Below are the code and all the weights of a small trained network. Each question names an input and a class and asks about switching units off, where a switched-off unit gives its printed mean instead of its output.

import numpy as np


def w(rows, s, z=0):
    codes = np.array(rows[::2]) - 128.0
    scale = np.full(codes.shape[1], s)
    scale[-1] = z or s
    return codes * scale


def norm(h):
    return h / np.sqrt((h * h).mean(-1, keepdims=True) + 1e-5)


def f(y):
    return y / 2 * (1 + np.tanh(0.7978845608 * (y + 0.044715 * y**3)))


def log_softmax(a):
    a = a - a.max(-1, keepdims=True)
    return a - np.log(np.exp(a).sum(-1, keepdims=True))


def net(x, mask):
    res = np.array(x, float).reshape(1, 6) / 4 @ E
    u = 0
    for l in range(2):
        y = f(norm(res) @ A[l][:, :-1].T + A[l][:, -1])
        res = res + np.where(mask[u : u + 6], y, B[l][:, -1]) @ B[l][:, :-1]
        u += 6
    return log_softmax(norm(res)[-1] @ U[:, :-1].T + U[:, -1])


A, B = {}, {}
E = w([
[167,141,157,190,112,113,71,167,73],'x0',
[131,111,249,155,146,94,138,118,120],'x1',
[200,63,89,107,66,137,99,137,210],'x2',
[107,189,157,120,176,158,128,109,99],'x3',
[164,135,156,131,83,92,170,36,127],'x4',
[212,155,174,70,171,149,192,165,109],'x5',
],0.011)
A[0] = w([
[152,240,94,168,128,87,95,74,56,34],'L0N1',
[119,153,158,77,81,180,124,99,182,79],'L0N2',
[167,161,73,1,105,191,234,124,179,3],'L0N3',
[126,107,107,40,136,120,169,114,151,35],'L0N4',
[99,154,77,99,188,169,133,145,147,51],'L0N5',
[70,129,90,146,91,86,117,98,191,20],'L0N6',
],0.0074,0.0052)
B[0] = w([
[177,183,107,175,59,225,144,78,79,172],'L0N1',
[157,63,140,149,200,104,129,96,130,136],'L0N2',
[251,171,39,10,203,97,254,66,116,251],'L0N3',
[193,104,84,152,219,95,155,172,134,149],'L0N4',
[60,154,107,32,136,169,143,145,123,163],'L0N5',
[104,143,160,100,76,42,145,165,42,171],'L0N6',
],0.0058,0.0033)
A[1] = w([
[78,107,112,152,102,101,104,111,150,60],'L1N1',
[160,163,247,143,179,145,150,184,78,34],'L1N2',
[183,82,85,135,88,162,92,180,169,1],'L1N3',
[149,109,235,130,106,101,157,101,189,10],'L1N4',
[57,167,119,108,191,174,107,157,129,47],'L1N5',
[176,94,100,111,124,131,86,164,146,87],'L1N6',
],0.013,0.008)
B[1] = w([
[132,78,78,164,118,53,211,179,127,181],'L1N1',
[191,104,207,160,194,35,186,200,5,253],'L1N2',
[161,238,193,86,31,111,77,202,191,196],'L1N3',
[98,111,160,127,206,179,49,86,196,205],'L1N4',
[86,73,66,130,168,238,64,240,140,204],'L1N5',
[137,246,147,79,90,77,116,109,152,195],'L1N6',
],0.011,0.0057)
U = w([
[117,203,99,201,61,208,109,51,58,107],'0',
[132,107,134,107,115,181,111,115,118,1],'1',
[65,55,62,190,74,56,153,117,144,92],'2',
[170,193,128,99,31,97,58,175,205,155],'3',
[165,131,207,165,212,113,144,173,27,171],'4',
[121,69,188,143,177,135,81,44,223,116],'5',
[49,128,64,130,170,248,76,219,121,124],'6',
[196,146,55,28,184,158,212,103,160,186],'7',
],0.018,0.007)

Each question gives the input, the list of numbers given to net, and the class t.
The units are the neurons (one row each of A and B). Each row of codes is followed by its name. A weight is (code - 128) times the scale printed after its matrix; where a second scale follows, it is the last column's (A, B and U).
mask holds one flag per neuron, layer by layer. A switched-off neuron (its flag False) gives its mean, the last column of its row in B, instead of its output. The means were averaged over made-up inputs and are rounded, as every weight is.
A unit's drop is (log p(t) with every unit on - log p(t) with that unit switched off) / (log p(t) with every unit on - log p(t) with every unit switched off).
The circuit of an input: a set's keep is (log p(t) with only the set's units on - log p(t) with every unit switched off) / (log p(t) with every unit on - log p(t) with every unit switched off). Starting from all 12 units, units are removed one at a time, each time the one whose removal leaves the highest keep (on an exact tie, the one counted first), for as long as the keep stays at least 0.8.
circuit, biggest first: the units of the circuit, biggest drop first
k most important neurons: the k neurons with the biggest drops, biggest first
k most important neurons of layer l: the k neurons of layer l with the biggest drops, biggest first
drop of u: that unit's drop, to one decimal
input [4,2,-1,-4,-8,-8], class 2: circuit, biggest first -> [L1N1]
input [-5,5,-5,-1,1,-5], class 2: circuit, biggest first -> [L1N1, L1N2, L0N3]
input [8,3,-8,-8,5,-7], class 2: circuit, biggest first -> [L1N2, L1N1]
input [7,2,3,-4,-1,4], class 3: 3 most important neurons -> [L1N3, L1N6, L0N6]
input [5,8,2,-3,-1,-4], class 5: 2 most important neurons of layer 1 -> [L1N4, L1N2]
input [-6,6,3,4,-6,-8], class 2: 3 most important neurons -> [L1N1, L0N6, L1N4]
input [2,5,-2,-3,-8,-8], class 2: 3 most important neurons of layer 1 -> [L1N1, L1N4, L1N3]
input [1,-8,5,4,-5,0], class 3: 2 most important neurons of layer 1 -> [L1N3, L1N6]
input [-5,3,-3,2,-7,2], class 6: 2 most important neurons -> [L1N5, L0N5]
input [-3,2,-8,-5,-2,-6], class 2: 2 most important neurons of layer 1 -> [L1N1, L1N4]
input [-2,-6,5,2,-8,-6], class 3: 2 most important neurons -> [L1N3, L1N6]
input [-8,1,-2,5,0,-4], class 6: drop of L1N5 -> 0.2
input [-5,-5,7,-7,-6,-8], class 3: drop of L1N3 -> 0.4
input [4,8,0,-2,7,-2], class 5: drop of L1N4 -> 1.1
input [2,0,-8,0,5,-6], class 0: circuit, biggest first -> [L1N2]
